Below is a small trained network, with its code and all its weights. Each question gives an input and a target symbol and asks what happens when units are switched off, that is, made to give their printed mean instead of their output.

import numpy as np


def w(rows, s, z=0):
    codes = np.array(rows[::2]) - 128.0
    scale = np.full(codes.shape[1], s)
    scale[-1] = z or s
    return codes * scale


def f(y):
    return y / 2 * (1 + np.tanh(0.7978845608 * (y + 0.044715 * y**3)))


def softmax(a):
    e = np.exp(a - a.max(-1, keepdims=True))
    return e / e.sum(-1, keepdims=True)


def log_softmax(a):
    a = a - a.max(-1, keepdims=True)
    return a - np.log(np.exp(a).sum(-1, keepdims=True))


def net(x, mask):
    ids = ['ΓΣβδζηθξπτψ'.index(c) for c in x.split()]
    T = len(ids)
    res = E[ids] + P[:T]
    r = res
    for j in range(3):
        rows = slice(2 * j, 2 * j + 2)
        q, k, v = (r @ M[0][rows].T for M in (Q, K, V))
        z = softmax(np.where(np.tri(T) > 0, q @ k.T / 2**0.5, -1e9)) @ v
        o = O[0][rows]
        res = res + np.where(mask[j], z, o[:, -1]) @ o[:, :-1]
    y = f(res @ A[0][:, :-1].T + A[0][:, -1])
    res = res + np.where(mask[3:11], y, B[0][:, -1]) @ B[0][:, :-1]
    return log_softmax(res[-1] @ U[:, :-1].T + U[:, -1])


Q, K, V, O, A, B = {}, {}, {}, {}, {}, {}
E = w([
[120,110,68],'Γ',
[88,62,114],'Σ',
[30,146,123],'β',
[149,224,115],'δ',
[185,47,170],'ζ',
[108,102,112],'η',
[188,132,119],'θ',
[112,93,85],'ξ',
[59,74,255],'π',
[150,209,180],'τ',
[196,82,50],'ψ',
],0.021)
P = w([
[140,156,143],'0',
[123,28,149],'1',
[141,174,146],'2',
[123,13,135],'3',
[149,191,163],'4',
[116,1,127],'5',
[144,184,158],'6',
],0.0088)
Q[0] = w([
[29,141,159],'h0',
[131,106,196],'h0',
[89,102,193],'h1',
[189,251,118],'h1',
[130,49,112],'h2',
[41,154,200],'h2',
],0.013)
K[0] = w([
[2,160,145],'h0',
[143,15,84],'h0',
[207,130,203],'h1',
[159,199,54],'h1',
[105,68,116],'h2',
[105,170,233],'h2',
],0.009)
V[0] = w([
[126,185,98],'h0',
[6,148,124],'h0',
[114,124,161],'h1',
[176,140,141],'h1',
[77,137,175],'h2',
[115,170,139],'h2',
],0.011)
O[0] = w([
[127,130,86,5],'h0',
[93,60,45,105],'h0',
[94,109,182,213],'h1',
[57,96,131,86],'h1',
[35,75,98,119],'h2',
[3,73,83,15],'h2',
],0.0074,0.0015)
A[0] = w([
[162,119,23,78],'n0',
[184,1,200,32],'n1',
[231,103,159,52],'n2',
[65,134,175,109],'n3',
[198,194,47,111],'n4',
[67,227,87,3],'n5',
[43,73,65,92],'n6',
[65,240,34,252],'n7',
],0.011,0.0043)
B[0] = w([
[132,113,146,166],'n0',
[61,176,72,237],'n1',
[79,65,182,239],'n2',
[121,48,75,176],'n3',
[195,169,79,210],'n4',
[10,51,105,154],'n5',
[254,124,133,255],'n6',
[102,178,125,236],'n7',
],0.0088,0.0076)
U = w([
[237,23,133,29],'Γ',
[199,125,203,128],'Σ',
[60,6,132,76],'β',
[146,47,195,254],'δ',
[74,80,25,151],'ζ',
[37,175,39,66],'η',
[108,111,138,218],'θ',
[152,219,32,137],'ξ',
[18,146,135,160],'π',
[88,29,252,94],'τ',
[151,133,85,157],'ψ',
],0.011,0.0086)

Each question gives the input, a string of symbols that net reads in full, and the target symbol t.
The units are the heads (2 rows each of Q, K, V and O) and the neurons (one row each of A and B). Each row of codes is followed by its name. A weight is (code - 128) times the scale printed after its matrix; where a second scale follows, it is the last column's (O, A, B and U).
mask holds one flag per unit, heads first, then neurons. A switched-off unit (its flag False) gives its mean, the last column of its rows in O or B, instead of its output. The means were averaged over made-up inputs and are rounded, as every weight is.
A unit's drop is (log p(t) with every unit on - log p(t) with that unit switched off) / (log p(t) with every unit on - log p(t) with every unit switched off).
The circuit of an input: a set's keep is (log p(t) with only the set's units on - log p(t) with every unit switched off) / (log p(t) with every unit on - log p(t) with every unit switched off). Starting from all 11 units, units are removed one at a time, each time the one whose removal leaves the highest keep (on an exact tie, the one counted first), for as long as the keep stays at least 0.8.
units of the circuit, in order: the units of the circuit, biggest drop first
unit that matters most: the unit with the biggest drop
top k neurons: the k neurons with the biggest drops, biggest first
heads that matter: for each layer, one digit per head in row order, 1 if its drop is at least 0.15 and else 0, layers parted by /
drop when u is switched off: that unit's drop, to one decimal
input Γ Σ τ, target π: heads that matter	001
input Σ β η Γ, target Γ: unit that matters most	h0
input β β Γ ψ, target Σ: top 2 neurons	(n2, n4)
input π ψ η ξ θ π θ, target Σ: units of the circuit, in order	(h0, h2)
input ξ π Σ ψ, target Σ: units of the circuit, in order	(h2, h0)
input ζ Σ θ Γ, target δ: heads that matter	101
input Γ β θ β β η, target Γ: units of the circuit, in order	(n6, h0)
input θ η θ, target Σ: units of the circuit, in order	(h0, n1)
input π β ζ, target τ: units of the circuit, in order	(h0, n2)
input θ Γ ζ ψ η β, target Γ: top 2 neurons	(n6, n1)
input ζ θ π β Σ Σ, target ζ: top 2 neurons	(n1, n2)
input δ Σ η Γ δ θ Γ, target ξ: units of the circuit, in order	(n4, n2, h0)
input δ θ Γ Γ Γ, target ξ: heads that matter	000
input ζ τ τ β, target Γ: heads that matter	100
input ξ Γ ζ, target τ: top 3 neurons	(n2, n4, n6)
input θ Γ Γ ζ β, target ζ: drop when n7 is switched off	0.1
input θ τ θ Σ Γ Γ τ, target π: drop when n5 is switched off	0.1
input β Γ δ, target η: drop when h2 is switched off	0.4
input β Γ Γ τ β, target ζ: drop when h0 is switched off	0.4
